kadim: [158 135  57 103]
zazo: [128 136 128  68]
zaned: [ 98 125  76 149]
Neme: [158 135  57 120]
Verop: [143 143 124 143]
Fifit: [181 137 105 120]
gemu: [167 134 113 167]
Bez: [143  99 124 135]
find: [158 135  57 103]
kadim
find: [128 136 128  68]
zazo
dup Verop: 
[143]
dup gemu: 
[167]

lemas: [128 126 128 119  50  96]
Funav: [ 81 175 118 131  55  95]
tivop: [ 93 161 123 128  56 100]
bodi: [ 99 151 121 128  49 102]
kogo: [161  93 122 107  53 103]
tute: [ 89 169 117 131  48 117]
mifi: [128 128 123 128  50  95]
Votos: [104 148 126  92  58 106]
Pufi: [104 139 132  84  57 104]
feni: [ 93 163 128 128 128  93]
gemir: [128 149 124  96  56 128]
Kob: [ 88  88  88 117  88 100]
dup tute: 
[117]
dup Kob: 
[88]
next: [128 123]
[128  50  95]
next: [139 132]
[ 84  57 104]
next: [ 93 161]
[123 128  56]
next: [175 118]
[131  55  95]

pesi: [143 154 137 121 128 140 151 127 119 126 114 133 131 133 133 137 126 128]
gopus: [138 162 132 110 142 143 135 120 131 110  97 145 141 129 141 147 128 132]
ruzef: [129 136 117 141 121 129 130 123 123 144 135 134 116 129 136 136 138 145]
dusov: [152 136 136 141 106 130 133 139 126 115 126 128 117 145 141 158 124 121]
Sevok: [138 162 132 110 142 143 130 120 131 110  97 145 141 129 141 147 128 132]
leva: [143 112 112 111 117 128 131 150 127 126 133 112 121 125 133 126  97 133]
gil: [124 110 107 112 108 117 117 138 127 119 133 114 130 137 137 118  92 135]
tudup: [141 116 141 116 120 104 110 142 141 121 141 158 141 145 130 116 130 114]
tukad: [133 127 120 141 116 140 135 131 151 135 151 124 137 115 131  99 145 154]
find: [129 136 117 141 121 129 130 123 123 144 135 134 116 129 136 136 138 145]
ruzef
find: [124 110 107 112 108 117 117 138 127 119 133 114 130 137 137 118  92 135]
gil
next: [114 133]
[131 133 133]
find: [141 116 141 116 120 104 110 142 141 121 141 158 141 145 130 116 130 114]
tudup
next: [120 141 116]
[140 135 131]
next: [130 120 131]
[110  97 145]
find: [143 154 137 121 128 140 151 127 119 126 114 133 131 133 133 137 126 128]
pesi

tira: [110 131 114  96  99 143 109  89 122 132 182  96 178 114 186  94]
Vesuk: [128 133 148 137 152 145 104 144 142 129 152 127 153 135 111 140]
tutik: [104 126 128  79 109 134 115 127 125 128 155 102 157 125 202  90]
peb: [127 121  93 114  87 103 164  95 108 127  98 128  93 117 151 108]
Pone: [130 128 109 128 108 117 128 106 117 128 116 128 113 120 135 121]
loso: [133 127 172 162 187 170  72 159 155 131 185 125 191 137  85 160]
Deg: [125 132 138 125 137 130 122 142 131 127 129 127 133 131 134 128]
sif: [125 120 122 128 156 128 162 131 154 132 173 117 173 120 116 136]
Fiz: [122 132 157 129 125 120 122 128 156 128 162 129 154 154 107 137]
Ropeb: [127 126 123 125 122 129 128 120 129 129 134 127 129 129 125 126]
dup Vesuk: 
[152]
next: [125 122 129 128 120]
[129 129 134]
next: [125 120 122 128 156 128 162 129 154]
[154 107 137]
next: [148 137 152 145 104 144 142 129]
[152 127 153]

ratu: [130 172 173 138 122 153 187 109 124 155 146 117 142 140 130 133 126 130
 163 143 156 124 108 103 147 137 131 141 110 116 145 147 137 176 135 143
 151 152 148 147 163 167 159 143 149 176 136 169 162 123 144 117 136 161
 125 142 167 106 101  92 126 133  96 123]
tuded: [154 135 114 156 185 150  93 175 151 150 175 164 128 144 105 139 154 106
  92 167 147 192 143 142 110 145 115 103 151 177 156 139 117 104 120 109
 101 140 151 150 123 144 144 162 149 104 139 153 133 178 156 166 121 141
 145 186 105 159 157 154 150 129 157 182]
Zakil: [160 149 169 141 114 116 137 133 154 123 121 113 116 147 130 117 146 148
 140 130 128 146 146 146 143 136 135 133 174 139 115 145 132 120 117 143
 147 122 135 118 135 117 134 122 130 149 138 118 147  91 109 141 133 123
 140 140 165 141 139 162 120 149 150 119]
Soniz: [151 177 157 139 117 146 163 120 137 129  97 125 153 142 169 156 145 177
 183  81 127  76 164 166 188 140 190 179 113  85 142 139 166 160 188 145
 173 121 111 138 152 109 135 135 115 147 164 113 142 131 121 144 144 135
 133  74 124 137 124 127 168 143 138 126]
Zup: [130 131 131 133 202 139  81 178 139 143 175 182 139 128 124 144 140 107
  83 180 139 190 138 140  92 140 108 107 150 193 148 126 122 104 120 122
  94 150 152 146 111 151 129 151 151  92 122 147 111 190 131 151 136 133
 150 182 103 162 175 164 141 129 131 176]
next: [151 177 156 139 117]
[104 120 109]
find: [130 172 173 138 122 153 187 109 124 155 146 117 142 140 130 133 126 130
 163 143 156 124 108 103 147 137 131 141 110 116 145 147 137 176 135 143
 151 152 148 147 163 167 159 143 149 176 136 169 162 123 144 117 136 161
 125 142 167 106 101  92 126 133  96 123]
ratu

